Below are the code and all the weights of a small trained network. Each question names an input and a class and asks about switching units off, where a switched-off unit gives its printed mean instead of its output.

import numpy as np


def w(rows, s, z=0):
    codes = np.array(rows[::2]) - 128.0
    scale = np.full(codes.shape[1], s)
    scale[-1] = z or s
    return codes * scale


def norm(h):
    return h / np.sqrt((h * h).mean(-1, keepdims=True) + 1e-5)


def f(y):
    return y / 2 * (1 + np.tanh(0.7978845608 * (y + 0.044715 * y**3)))


def log_softmax(a):
    a = a - a.max(-1, keepdims=True)
    return a - np.log(np.exp(a).sum(-1, keepdims=True))


def net(x, mask):
    res = np.array(x, float).reshape(1, 8) / 4 @ E
    u = 0
    for l in range(3):
        y = f(norm(res) @ A[l][:, :-1].T + A[l][:, -1])
        res = res + np.where(mask[u : u + 8], y, B[l][:, -1]) @ B[l][:, :-1]
        u += 8
    return log_softmax(norm(res)[-1] @ U[:, :-1].T + U[:, -1])


A, B = {}, {}
E = w([
[125,127,124,128,130,125,127,128],'x0',
[121,124,221,209,203,133,158,34],'x1',
[111,84,45,189,104,68,225,118],'x2',
[134,132,133,133,120,135,137,125],'x3',
[92,253,151,76,84,57,170,90],'x4',
[29,82,158,92,98,175,168,123],'x5',
[126,127,127,128,130,126,129,127],'x6',
[129,129,128,128,129,131,128,128],'x7',
],0.0028)
A[0] = w([
[129,40,54,168,217,185,64,176,157],'L0N1',
[18,61,140,107,123,206,166,144,20],'L0N2',
[143,240,145,129,71,29,76,118,165],'L0N3',
[104,110,122,12,75,110,93,220,88],'L0N4',
[184,98,189,157,173,172,221,71,255],'L0N5',
[75,230,131,102,40,82,115,77,54],'L0N6',
[186,95,103,28,88,116,170,208,114],'L0N7',
[113,124,228,2,122,141,34,130,54],'L0N8',
],0.0035,0.0027)
B[0] = w([
[167,195,141,29,170,126,171,144,241],'L0N1',
[178,103,151,66,11,50,63,86,138],'L0N2',
[159,111,121,95,191,111,106,144,242],'L0N3',
[116,126,60,128,106,217,150,71,200],'L0N4',
[139,195,17,68,125,127,140,143,254],'L0N5',
[55,96,163,1,152,141,171,236,176],'L0N6',
[158,251,50,222,120,188,121,104,181],'L0N7',
[81,108,96,216,121,84,143,204,181],'L0N8',
],0.0045,0.0024)
A[1] = w([
[176,6,129,173,146,158,98,139,8],'L1N1',
[114,165,65,101,127,101,186,213,201],'L1N2',
[101,199,194,142,163,182,113,44,127],'L1N3',
[202,72,130,119,146,254,105,136,41],'L1N4',
[56,64,214,115,19,155,158,98,126],'L1N5',
[95,117,190,162,215,124,166,34,179],'L1N6',
[152,176,212,129,124,187,31,181,120],'L1N7',
[146,40,78,206,125,126,138,165,119],'L1N8',
],0.0049,0.0017)
B[1] = w([
[116,164,150,109,130,150,149,254,114],'L1N1',
[118,97,116,149,170,158,168,83,253],'L1N2',
[106,118,59,149,125,147,153,134,134],'L1N3',
[99,134,152,85,145,111,183,141,163],'L1N4',
[227,66,146,104,113,133,62,150,154],'L1N5',
[124,139,29,95,87,186,121,168,153],'L1N6',
[72,70,120,188,63,92,159,98,168],'L1N7',
[62,132,151,128,150,120,180,133,135],'L1N8',
],0.0068,0.0044)
A[2] = w([
[253,196,127,232,175,11,84,143,1],'L2N1',
[52,166,138,211,93,148,43,238,173],'L2N2',
[71,112,37,211,78,186,147,112,223],'L2N3',
[134,48,91,226,159,60,217,116,143],'L2N4',
[100,137,197,91,183,177,198,171,162],'L2N5',
[193,186,134,168,185,114,138,222,103],'L2N6',
[64,225,149,98,73,31,123,70,110],'L2N7',
[136,150,173,32,177,92,217,88,190],'L2N8',
],0.0048,0.0027)
B[2] = w([
[185,107,162,61,1,224,59,173,159],'L2N1',
[94,91,151,187,111,64,162,39,132],'L2N2',
[171,147,169,152,161,116,111,109,254],'L2N3',
[68,96,199,147,42,111,86,93,209],'L2N4',
[123,210,127,116,157,41,128,134,184],'L2N5',
[46,72,133,81,99,133,143,137,143],'L2N6',
[92,55,164,130,144,128,216,197,128],'L2N7',
[128,137,202,126,167,108,54,182,233],'L2N8',
],0.0066,0.0047)
U = w([
[61,165,182,47,188,49,201,218,51],'0',
[211,36,134,83,9,182,47,149,80],'1',
[47,75,182,221,52,47,193,20,27],'2',
[171,209,2,166,154,184,194,51,10],'3',
[173,153,164,117,145,81,80,63,255],'4',
],0.007,0.003)

Each question gives the input, the list of numbers given to net, and the class t.
The units are the neurons (one row each of A and B). Each row of codes is followed by its name. A weight is (code - 128) times the scale printed after its matrix; where a second scale follows, it is the last column's (A, B and U).
mask holds one flag per neuron, layer by layer. A switched-off neuron (its flag False) gives its mean, the last column of its row in B, instead of its output. The means were averaged over made-up inputs and are rounded, as every weight is.
A unit's drop is (log p(t) with every unit on - log p(t) with that unit switched off) / (log p(t) with every unit on - log p(t) with every unit switched off).
The circuit of an input: a set's keep is (log p(t) with only the set's units on - log p(t) with every unit switched off) / (log p(t) with every unit on - log p(t) with every unit switched off). Starting from the 12 units with the biggest drops (on a tie, the unit counted first), units are removed one at a time, each time the one whose removal leaves the highest keep (on an exact tie, the one counted first), for as long as the keep stays at least 0.8.
circuit, biggest first: the units of the circuit, biggest drop first
top k neurons: the k neurons with the biggest drops, biggest first
top k neurons in layer l: the k neurons of layer l with the biggest drops, biggest first
input [-7,4,-2,3,4,5,-5,-1], class 1: circuit, biggest first => L1N5; L1N6
input [2,5,2,4,-2,-5,-2,5], class 1: top 2 neurons in layer 0 => L0N5; L0N4
input [2,8,-2,-8,-5,2,3,5], class 3: top 2 neurons in layer 1 => L1N6; L1N3
input [-6,5,-4,3,-4,-3,-5,-4], class 3: circuit, biggest first => L1N3; L2N8
input [-6,-4,6,-8,0,4,-4,2], class 4: top 4 neurons => L2N3; L1N7; L0N8; L2N6
input [-5,-8,-3,-4,-6,6,0,2], class 3: top 2 neurons => L0N7; L2N4
input [-2,0,-7,3,6,-6,-8,3], class 2: top 2 neurons in layer 0 => L0N1; L0N5
input [-1,6,-1,6,-6,-4,7,-5], class 0: circuit, biggest first => L1N4; L1N1
input [-5,7,1,1,2,2,7,-7], class 3: circuit, biggest first => L1N6
input [1,5,-7,6,5,-8,0,4], class 1: top 2 neurons => L2N1; L0N3
input [0,-6,7,-7,-1,4,-7,-6], class 2: top 2 neurons in layer 1 => L1N6; L1N8
input [-1,2,-7,7,4,-3,3,6], class 2: circuit, biggest first => L1N7; L0N1
input [0,7,-8,2,-5,1,-2,5], class 2: top 2 neurons => L1N7; L0N4
input [7,6,-8,2,-3,-1,-1,7], class 2: circuit, biggest first => L1N7
input [-2,1,-8,8,7,1,6,-6], class 2: top 3 neurons in layer 1 => L1N7; L1N4; L1N3
input [-2,-8,-8,1,-8,-8,-1,-4], class 0: top 2 neurons => L1N4; L0N1
input [-8,7,-7,4,-5,5,-5,-8], class 2: top 3 neurons => L1N7; L0N4; L2N2
input [2,7,-5,-2,-6,-5,-3,-1], class 3: circuit, biggest first => L1N6; L2N8
input [7,8,4,0,4,8,2,-1], class 1: top 3 neurons in layer 0 => L0N7; L0N2; L0N1
input [-3,-6,-8,-7,2,-8,-1,-7], class 1: top 2 neurons => L2N1; L0N3
